Below is a small trained network, with its code and all its weights. Each question gives an input and a class and asks what happens when units are switched off, that is, made to give their printed mean instead of their output.

import numpy as np


def w(rows, s, z=0):
    codes = np.array(rows[::2]) - 128.0
    scale = np.full(codes.shape[1], s)
    scale[-1] = z or s
    return codes * scale


def f(y):
    return y / 2 * (1 + np.tanh(0.7978845608 * (y + 0.044715 * y**3)))


def log_softmax(a):
    a = a - a.max(-1, keepdims=True)
    return a - np.log(np.exp(a).sum(-1, keepdims=True))


def net(x, mask):
    res = np.array(x, float).reshape(1, 8) / 4 @ E
    y = f(res @ A[0][:, :-1].T + A[0][:, -1])
    res = res + np.where(mask, y, B[0][:, -1]) @ B[0][:, :-1]
    return log_softmax(res[-1] @ U[:, :-1].T + U[:, -1])


A, B = {}, {}
E = w([
[82,160,126,109,86,247],'x0',
[69,181,209,172,105,84],'x1',
[45,2,239,153,137,63],'x2',
[117,151,137,16,189,124],'x3',
[220,143,218,111,49,48],'x4',
[28,162,191,86,93,177],'x5',
[100,20,75,120,19,205],'x6',
[183,114,81,49,50,103],'x7',
],0.0051)
A[0] = w([
[167,254,123,95,28,115,247],'N0',
[132,250,78,61,214,150,243],'N1',
[55,149,200,58,54,55,230],'N2',
[148,193,204,190,191,90,200],'N3',
[226,139,62,85,111,99,210],'N4',
[29,215,83,118,191,187,227],'N5',
[99,138,203,53,197,65,188],'N6',
[81,54,117,121,10,208,251],'N7',
[151,208,130,204,185,70,212],'N8',
[192,177,50,74,138,174,213],'N9',
[16,51,95,175,71,199,231],'N10',
[203,196,201,217,156,67,239],'N11',
[142,53,194,200,133,57,242],'N12',
[110,90,213,37,174,36,167],'N13',
[208,186,77,114,131,102,236],'N14',
[60,120,147,59,219,117,242],'N15',
[104,18,83,175,71,217,244],'N16',
[71,59,181,86,89,160,194],'N17',
[227,120,48,82,64,122,238],'N18',
],0.0062,0.0036)
B[0] = w([
[69,167,182,38,61,203,234],'N0',
[253,213,32,59,122,166,246],'N1',
[52,189,216,97,143,102,230],'N2',
[195,189,173,195,50,58,216],'N3',
[174,39,60,41,48,84,217],'N4',
[226,219,36,214,210,192,221],'N5',
[187,219,204,79,204,25,211],'N6',
[38,36,208,135,133,241,248],'N7',
[183,183,81,196,18,85,214],'N8',
[201,73,63,42,106,212,224],'N9',
[32,69,123,198,218,230,246],'N10',
[137,186,143,173,19,28,249],'N11',
[56,105,135,242,139,60,253],'N12',
[109,144,187,69,223,31,218],'N13',
[166,112,42,60,52,97,219],'N14',
[192,186,123,134,237,98,220],'N15',
[13,36,66,155,191,216,242],'N16',
[53,110,213,129,212,183,204],'N17',
[114,35,77,37,71,118,235],'N18',
],0.0053,0.0057)
U = w([
[214,47,81,9,53,150,83],'0',
[61,187,238,50,66,145,149],'1',
[108,60,90,222,44,40,164],'2',
[214,206,48,132,215,182,92],'3',
[157,148,244,124,234,7,4],'4',
[146,233,172,212,9,142,159],'5',
[20,26,142,223,240,254,149],'6',
],0.0051,0.0029)

Each question gives the input, the list of numbers given to net, and the class t.
The units are the neurons (one row each of A and B). Each row of codes is followed by its name. A weight is (code - 128) times the scale printed after its matrix; where a second scale follows, it is the last column's (A, B and U).
mask holds one flag per neuron, in row order. A switched-off neuron (its flag False) gives its mean, the last column of its row in B, instead of its output. The means were averaged over made-up inputs and are rounded, as every weight is.
A unit's drop is (log p(t) with every unit on - log p(t) with that unit switched off) / (log p(t) with every unit on - log p(t) with every unit switched off).
The circuit of an input: a set's keep is (log p(t) with only the set's units on - log p(t) with every unit switched off) / (log p(t) with every unit on - log p(t) with every unit switched off). Starting from the 12 units with the biggest drops (on a tie, the unit counted first), units are removed one at a time, each time the one whose removal leaves the highest keep (on an exact tie, the one counted first), for as long as the keep stays at least 0.8.
circuit, biggest first: the units of the circuit, biggest drop first
k most important neurons: the k neurons with the biggest drops, biggest first
drop when u is switched off: that unit's drop, to one decimal
input [-1,-8,-6,-5,-6,-7,8,-5], class 6: circuit, biggest first : [N16]
input [-2,7,-2,5,-7,5,-1,0], class 3: circuit, biggest first : [N5 N1]
input [-8,4,-2,2,6,-8,-7,3], class 2: circuit, biggest first : [N4 N11]
input [8,0,4,4,-4,1,-8,6], class 3: circuit, biggest first : [N5 N1]
input [3,8,-2,4,8,-8,-5,3], class 5: circuit, biggest first : [N11 N8]
input [-1,-4,-3,8,2,8,4,-5], class 3: 2 most important neurons : [N5 N1]
input [-8,-5,-3,0,7,-5,-6,-2], class 0: 2 most important neurons : [N4 N14]
input [0,7,4,7,-8,5,-7,0], class 4: 2 most important neurons : [N6 N13]
input [7,7,-7,-1,-1,2,-4,7], class 0: 2 most important neurons : [N9 N0]
input [-6,-7,-3,-3,3,4,4,-5], class 6: drop when N3 is switched off : 0.2
input [1,-7,5,4,-1,4,-2,6], class 4: drop when N3 is switched off : -0.1
input [3,-8,-7,3,4,-6,0,-1], class 0: drop when N7 is switched off : 0.0
